Below is a small trained network, with its code and all its weights. Each question gives an input and a class and asks what happens when units are switched off, that is, made to give their printed mean instead of their output.

import numpy as np


def w(rows, s, z=0):
    codes = np.array(rows[::2]) - 128.0
    scale = np.full(codes.shape[1], s)
    scale[-1] = z or s
    return codes * scale


def norm(h):
    return h / np.sqrt((h * h).mean(-1, keepdims=True) + 1e-5)


def f(y):
    return y / 2 * (1 + np.tanh(0.7978845608 * (y + 0.044715 * y**3)))


def log_softmax(a):
    a = a - a.max(-1, keepdims=True)
    return a - np.log(np.exp(a).sum(-1, keepdims=True))


def net(x, mask):
    res = np.array(x, float).reshape(1, 4) / 4 @ E
    u = 0
    for l in range(4):
        y = f(norm(res) @ A[l][:, :-1].T + A[l][:, -1])
        res = res + np.where(mask[u : u + 9], y, B[l][:, -1]) @ B[l][:, :-1]
        u += 9
    return log_softmax(norm(res)[-1] @ U[:, :-1].T + U[:, -1])


A, B = {}, {}
E = w([
[136,128,160,54,24,137,71],'x0',
[82,254,182,158,117,62,93],'x1',
[56,44,96,173,78,84,210],'x2',
[144,90,178,125,111,191,153],'x3',
],0.0067)
A[0] = w([
[163,121,111,76,96,80,69,91],'L0N1',
[88,175,132,167,174,122,156,146],'L0N2',
[186,191,254,152,123,191,102,158],'L0N3',
[156,177,116,132,171,108,170,104],'L0N4',
[140,190,122,66,74,106,50,86],'L0N5',
[160,116,188,163,116,207,184,255],'L0N6',
[73,164,208,126,93,69,129,13],'L0N7',
[155,154,79,143,137,94,88,18],'L0N8',
[206,161,166,109,213,207,93,86],'L0N9',
],0.0084,0.0046)
B[0] = w([
[134,133,133,10,113,119,191,152],'L0N1',
[157,110,78,144,157,52,115,204],'L0N2',
[62,179,128,1,155,86,120,254],'L0N3',
[95,104,58,136,126,101,126,156],'L0N4',
[64,239,113,63,132,99,89,206],'L0N5',
[136,80,29,62,103,94,123,241],'L0N6',
[161,149,201,201,70,145,123,177],'L0N7',
[103,146,125,161,130,22,150,118],'L0N8',
[220,99,173,198,117,195,48,234],'L0N9',
],0.0075,0.0055)
A[1] = w([
[112,99,173,214,2,106,245,151],'L1N1',
[62,207,186,179,33,81,111,84],'L1N2',
[177,160,59,160,204,62,124,31],'L1N3',
[127,183,73,131,244,82,204,124],'L1N4',
[117,174,153,208,166,139,188,69],'L1N5',
[90,205,157,122,94,106,10,219],'L1N6',
[171,78,166,57,96,176,212,249],'L1N7',
[202,39,71,103,178,242,131,24],'L1N8',
[166,126,126,148,228,142,201,166],'L1N9',
],0.0068,0.0019)
B[1] = w([
[226,151,151,139,198,154,90,201],'L1N1',
[234,103,121,82,182,108,56,210],'L1N2',
[100,80,179,154,72,71,77,194],'L1N3',
[51,83,165,100,81,54,156,207],'L1N4',
[99,134,95,132,176,71,122,133],'L1N5',
[254,147,210,45,184,210,209,254],'L1N6',
[118,82,66,205,102,177,81,190],'L1N7',
[225,67,116,176,204,180,119,235],'L1N8',
[61,116,137,127,57,105,89,165],'L1N9',
],0.0072,0.0053)
A[2] = w([
[164,98,182,126,213,112,135,103],'L2N1',
[96,247,167,148,133,88,158,135],'L2N2',
[147,143,104,78,42,254,99,111],'L2N3',
[161,111,132,179,195,140,89,34],'L2N4',
[158,212,164,72,92,148,93,82],'L2N5',
[161,223,157,172,121,73,105,94],'L2N6',
[106,106,127,118,214,74,200,3],'L2N7',
[51,129,171,85,99,138,163,51],'L2N8',
[116,109,176,50,144,118,89,169],'L2N9',
],0.0084,0.0029)
B[2] = w([
[117,101,64,156,11,120,146,195],'L2N1',
[220,34,85,156,81,226,104,189],'L2N2',
[60,160,99,138,187,3,140,234],'L2N3',
[118,77,26,211,85,90,135,174],'L2N4',
[185,175,153,65,84,118,235,255],'L2N5',
[236,35,114,170,90,209,77,189],'L2N6',
[122,222,196,137,47,56,86,149],'L2N7',
[141,158,44,110,107,80,64,125],'L2N8',
[170,79,73,48,97,83,195,227],'L2N9',
],0.0061,0.0049)
A[3] = w([
[180,240,186,43,107,195,115,40],'L3N1',
[129,85,61,63,255,215,210,46],'L3N2',
[192,221,151,184,168,47,59,58],'L3N3',
[33,173,61,39,61,128,162,5],'L3N4',
[187,68,77,75,106,82,40,148],'L3N5',
[15,108,50,89,63,41,133,222],'L3N6',
[174,153,78,24,65,176,76,54],'L3N7',
[178,248,198,11,137,192,102,141],'L3N8',
[241,72,186,179,127,124,89,242],'L3N9',
],0.0067,0.0027)
B[3] = w([
[131,228,228,82,196,212,215,217],'L3N1',
[194,38,27,210,190,121,78,173],'L3N2',
[199,48,37,146,131,255,190,150],'L3N3',
[102,97,78,203,101,41,71,138],'L3N4',
[169,125,137,186,117,77,72,238],'L3N5',
[106,206,223,98,158,58,39,210],'L3N6',
[147,197,196,63,146,129,211,199],'L3N7',
[168,210,169,131,169,158,235,255],'L3N8',
[149,78,29,177,24,162,101,248],'L3N9',
],0.0081,0.007)
U = w([
[5,97,181,125,75,227,175,3],'0',
[50,128,170,142,125,60,107,172],'1',
[151,55,78,187,132,155,101,161],'2',
[180,186,182,58,137,177,197,139],'3',
],0.018,0.014)

Each question gives the input, the list of numbers given to net, and the class t.
The units are the neurons (one row each of A and B). Each row of codes is followed by its name. A weight is (code - 128) times the scale printed after its matrix; where a second scale follows, it is the last column's (A, B and U).
mask holds one flag per neuron, layer by layer. A switched-off neuron (its flag False) gives its mean, the last column of its row in B, instead of its output. The means were averaged over made-up inputs and are rounded, as every weight is.
A unit's drop is (log p(t) with every unit on - log p(t) with that unit switched off) / (log p(t) with every unit on - log p(t) with every unit switched off).
The circuit of an input: a set's keep is (log p(t) with only the set's units on - log p(t) with every unit switched off) / (log p(t) with every unit on - log p(t) with every unit switched off). Starting from the 12 units with the biggest drops (on a tie, the unit counted first), units are removed one at a time, each time the one whose removal leaves the highest keep (on an exact tie, the one counted first), for as long as the keep stays at least 0.8.
units of the circuit, in order: the units of the circuit, biggest drop first
most important unit: the unit with the biggest drop
top k neurons: the k neurons with the biggest drops, biggest first
k most important neurons of layer l: the k neurons of layer l with the biggest drops, biggest first
drop of u: that unit's drop, to one decimal
input [-5,5,1,-3], class 1: units of the circuit, in order : [L1N4 L1N3]
input [-2,-2,8,-2], class 1: units of the circuit, in order : [L1N6 L3N6]
input [-8,4,-3,2], class 1: most important unit : L1N4
input [-5,5,4,-2], class 1: top 3 neurons : [L0N2 L1N4 L0N9]
input [-8,8,1,1], class 1: top 2 neurons : [L1N4 L0N9]
input [-4,-2,-8,-4], class 2: top 2 neurons : [L0N9 L2N4]
input [-2,-1,3,2], class 2: top 2 neurons : [L0N3 L0N5]
input [8,-3,3,-5], class 1: 4 most important neurons of layer 0 : [L0N1 L0N3 L0N7 L0N9]
input [-2,-2,-5,-3], class 2: top 2 neurons : [L0N9 L2N4]
input [-8,1,-2,5], class 2: top 3 neurons : [L0N9 L1N8 L0N5]
input [-3,1,-1,4], class 1: 2 most important neurons of layer 2 : [L2N6 L2N2]
input [-3,2,8,-4], class 1: 2 most important neurons of layer 0 : [L0N9 L0N7]
input [-7,2,-4,1], class 1: 2 most important neurons of layer 3 : [L3N6 L3N2]
input [2,2,8,8], class 2: most important neuron of layer 0 : [L0N3]
input [-7,-1,-7,-7], class 2: drop of L0N9 : 0.5
input [-2,-1,-3,6], class 2: drop of L0N9 : 0.1
